Here is a tiny trained network, its code and every weight. The questions are about switching its units off for an input and a class, where a switched-off unit gives its printed mean instead of its output.

import numpy as np


def w(rows, s, z=0):
    codes = np.array(rows[::2]) - 128.0
    scale = np.full(codes.shape[1], s)
    scale[-1] = z or s
    return codes * scale


def norm(h):
    return h / np.sqrt((h * h).mean(-1, keepdims=True) + 1e-5)


def f(y):
    return np.maximum(y, 0)


def log_softmax(a):
    a = a - a.max(-1, keepdims=True)
    return a - np.log(np.exp(a).sum(-1, keepdims=True))


def net(x, mask):
    res = np.array(x, float).reshape(1, 4) / 4 @ E
    u = 0
    for l in range(2):
        y = f(norm(res) @ A[l][:, :-1].T + A[l][:, -1])
        res = res + np.where(mask[u : u + 3], y, B[l][:, -1]) @ B[l][:, :-1]
        u += 3
    return log_softmax(norm(res)[-1] @ U[:, :-1].T + U[:, -1])


A, B = {}, {}
E = w([
[114,74,217,159,102,93,8,146,103,153,66],'x0',
[69,158,197,73,233,250,167,124,82,152,220],'x1',
[109,189,193,146,226,92,202,65,160,82,129],'x2',
[2,129,153,119,187,62,124,127,102,116,125],'x3',
],0.008)
A[0] = w([
[95,98,248,114,154,203,17,164,83,152,139,10],'0.n1',
[72,120,26,92,105,199,105,183,106,152,172,1],'0.n2',
[170,151,243,168,146,73,118,82,162,120,71,8],'0.n3',
],0.012,0.0049)
B[0] = w([
[27,84,213,139,127,255,57,118,79,203,112,254],'0.n1',
[237,81,166,61,81,42,162,92,44,99,215,211],'0.n2',
[228,160,184,148,173,32,129,112,158,89,121,202],'0.n3',
],0.0074,0.0099)
A[1] = w([
[209,122,40,137,14,170,70,155,160,169,99,12],'1.n1',
[182,179,86,95,184,254,230,120,128,124,222,8],'1.n2',
[35,156,95,122,185,69,140,150,138,134,122,50],'1.n3',
],0.018,0.0014)
B[1] = w([
[150,19,93,194,212,189,123,236,83,49,98,220],'1.n1',
[125,248,116,105,71,137,141,112,251,254,81,255],'1.n2',
[63,121,62,115,101,124,135,92,91,56,172,160],'1.n3',
],0.0082,0.019)
U = w([
[30,169,70,111,137,74,155,84,108,35,155,13],'0',
[167,52,64,163,148,165,120,229,95,60,94,113],'1',
[32,113,197,112,145,211,70,128,69,171,128,231],'2',
[183,120,87,51,57,120,150,154,81,159,190,3],'3',
[110,250,94,91,107,157,169,118,216,186,111,220],'4',
[181,164,191,166,173,41,104,102,155,64,85,119],'5',
],0.011,0.0025)

Each question gives the input, the list of numbers given to net, and the class t.
The units are the neurons (one row each of A and B). Each row of codes is followed by its name. A weight is (code - 128) times the scale printed after its matrix; where a second scale follows, it is the last column's (A, B and U).
mask holds one flag per neuron, layer by layer. A switched-off neuron (its flag False) gives its mean, the last column of its row in B, instead of its output. The means were averaged over made-up inputs and are rounded, as every weight is.
A unit's drop is (log p(t) with every unit on - log p(t) with that unit switched off) / (log p(t) with every unit on - log p(t) with every unit switched off).
The circuit of an input: a set's keep is (log p(t) with only the set's units on - log p(t) with every unit switched off) / (log p(t) with every unit on - log p(t) with every unit switched off). Starting from all 6 units, units are removed one at a time, each time the one whose removal leaves the highest keep (on an exact tie, the one counted first), for as long as the keep stays at least 0.8.
units of the circuit, in order: the units of the circuit, biggest drop first
k most important neurons: the k neurons with the biggest drops, biggest first
drop when u is switched off: that unit's drop, to one decimal
input [5,-4,2,-8], class 1: units of the circuit, in order : (1.n1)
input [-3,-1,-6,2], class 3: 2 most important neurons : (0.n2, 1.n1)
input [-8,-6,2,4], class 0: 3 most important neurons : (1.n3, 1.n2, 0.n2)
input [0,-1,3,-4], class 5: 2 most important neurons : (0.n3, 1.n2)
input [-4,1,-5,-7], class 1: 2 most important neurons : (1.n1, 0.n3)
input [1,1,6,5], class 0: 2 most important neurons : (1.n3, 1.n2)
input [-2,-4,5,-1], class 5: units of the circuit, in order : (1.n2, 1.n1)
input [-2,-8,1,4], class 1: 2 most important neurons : (1.n2, 0.n2)
input [-3,-8,5,-1], class 5: 2 most important neurons : (1.n2, 0.n3)
input [1,1,7,0], class 5: 2 most important neurons : (0.n3, 1.n2)
input [3,0,2,-7], class 5: 2 most important neurons : (0.n3, 1.n3)
input [1,0,6,-5], class 5: 2 most important neurons : (0.n3, 1.n2)
input [-7,3,-7,1], class 3: drop when 0.n2 is switched off : 3.6
input [5,-2,0,1], class 5: units of the circuit, in order : (0.n3)
input [-7,-6,-7,5], class 1: drop when 1.n1 is switched off : 0.2
input [-7,-7,-1,-8], class 1: drop when 1.n1 is switched off : 1.1
